Below is a small trained network, with its code and all its weights. Each question gives an input and a class and asks what happens when units are switched off, that is, made to give their printed mean instead of their output.

import numpy as np


def w(rows, s, z=0):
    codes = np.array(rows[::2]) - 128.0
    scale = np.full(codes.shape[1], s)
    scale[-1] = z or s
    return codes * scale


def f(y):
    return y / 2 * (1 + np.tanh(0.7978845608 * (y + 0.044715 * y**3)))


def log_softmax(a):
    a = a - a.max(-1, keepdims=True)
    return a - np.log(np.exp(a).sum(-1, keepdims=True))


def net(x, mask):
    res = np.array(x, float).reshape(1, 6) / 4 @ E
    y = f(res @ A[0][:, :-1].T + A[0][:, -1])
    res = res + np.where(mask, y, B[0][:, -1]) @ B[0][:, :-1]
    return log_softmax(res[-1] @ U[:, :-1].T + U[:, -1])


A, B = {}, {}
E = w([
[127,129,128],'x0',
[131,128,129],'x1',
[216,2,42],'x2',
[132,129,127],'x3',
[252,234,38],'x4',
[220,134,217],'x5',
],0.0068)
A[0] = w([
[92,167,147,75],'neuron 0',
[92,208,168,46],'neuron 1',
[142,91,110,74],'neuron 2',
[166,161,157,209],'neuron 3',
[88,59,157,63],'neuron 4',
[149,117,161,248],'neuron 5',
[102,54,181,66],'neuron 6',
[173,161,97,136],'neuron 7',
[179,98,126,254],'neuron 8',
[137,85,89,69],'neuron 9',
[187,64,111,160],'neuron 10',
[120,63,180,168],'neuron 11',
[98,93,169,75],'neuron 12',
[70,145,40,235],'neuron 13',
[148,115,158,254],'neuron 14',
[150,143,190,166],'neuron 15',
[166,4,89,95],'neuron 16',
[150,85,111,63],'neuron 17',
[127,129,116,199],'neuron 18',
],0.015,0.0069)
B[0] = w([
[223,141,173,157],'neuron 0',
[178,155,178,197],'neuron 1',
[178,255,155,141],'neuron 2',
[77,65,121,214],'neuron 3',
[169,153,65,194],'neuron 4',
[47,62,117,220],'neuron 5',
[185,171,50,203],'neuron 6',
[198,88,42,195],'neuron 7',
[79,113,140,242],'neuron 8',
[144,179,190,154],'neuron 9',
[89,169,185,227],'neuron 10',
[128,121,67,227],'neuron 11',
[216,126,108,169],'neuron 12',
[33,85,146,242],'neuron 13',
[70,52,137,224],'neuron 14',
[79,143,132,194],'neuron 15',
[133,150,192,255],'neuron 16',
[175,177,179,146],'neuron 17',
[109,118,122,168],'neuron 18',
],0.0083,0.0084)
U = w([
[142,245,201,194],'0',
[68,113,93,210],'1',
[164,143,3,220],'2',
[64,116,102,167],'3',
[62,114,104,155],'4',
[27,100,108,14],'5',
[132,144,86,8],'6',
[178,226,75,1],'7',
],0.013,0.0084)

Each question gives the input, the list of numbers given to net, and the class t.
The units are the neurons (one row each of A and B). Each row of codes is followed by its name. A weight is (code - 128) times the scale printed after its matrix; where a second scale follows, it is the last column's (A, B and U).
mask holds one flag per neuron, in row order. A switched-off neuron (its flag False) gives its mean, the last column of its row in B, instead of its output. The means were averaged over made-up inputs and are rounded, as every weight is.
A unit's drop is (log p(t) with every unit on - log p(t) with that unit switched off) / (log p(t) with every unit on - log p(t) with every unit switched off).
The circuit of an input: a set's keep is (log p(t) with only the set's units on - log p(t) with every unit switched off) / (log p(t) with every unit on - log p(t) with every unit switched off). Starting from the 12 units with the biggest drops (on a tie, the unit counted first), units are removed one at a time, each time the one whose removal leaves the highest keep (on an exact tie, the one counted first), for as long as the keep stays at least 0.8.
units of the circuit, in order: the units of the circuit, biggest drop first
k most important neurons: the k neurons with the biggest drops, biggest first
drop of u: that unit's drop, to one decimal
input [5,-4,-6,6,-4,-1], class 0: 2 most important neurons => (neuron 1; neuron 0)
input [3,-5,-2,-3,7,8], class 5: units of the circuit, in order => (neuron 3; neuron 5)
input [-1,-5,-7,5,-3,1], class 0: units of the circuit, in order => (neuron 1)
input [0,4,6,4,2,-7], class 5: 2 most important neurons => (neuron 13; neuron 1)
input [0,-3,6,-7,-7,-3], class 2: units of the circuit, in order => (neuron 6; neuron 4)
input [3,8,3,5,5,4], class 3: units of the circuit, in order => (neuron 6; neuron 3)
input [-3,4,-7,3,2,-7], class 0: 3 most important neurons => (neuron 1; neuron 0; neuron 5)
input [8,3,7,6,7,-7], class 1: 2 most important neurons => (neuron 13; neuron 7)
input [-6,8,-7,6,1,8], class 3: 2 most important neurons => (neuron 3; neuron 5)
input [-7,-2,6,6,5,-7], class 1: 3 most important neurons => (neuron 13; neuron 7; neuron 1)
input [-2,5,1,-4,4,-7], class 5: 2 most important neurons => (neuron 13; neuron 6)
input [-7,-7,3,0,-8,-6], class 2: 2 most important neurons => (neuron 6; neuron 4)
input [0,0,-3,-7,-8,2], class 2: drop of neuron 15 => 0.0
input [0,4,8,-6,-4,3], class 0: drop of neuron 16 => 0.2
input [-2,1,6,-4,-3,-1], class 0: drop of neuron 16 => 0.3
input [-1,-3,-3,-2,6,2], class 2: units of the circuit, in order => (neuron 7)
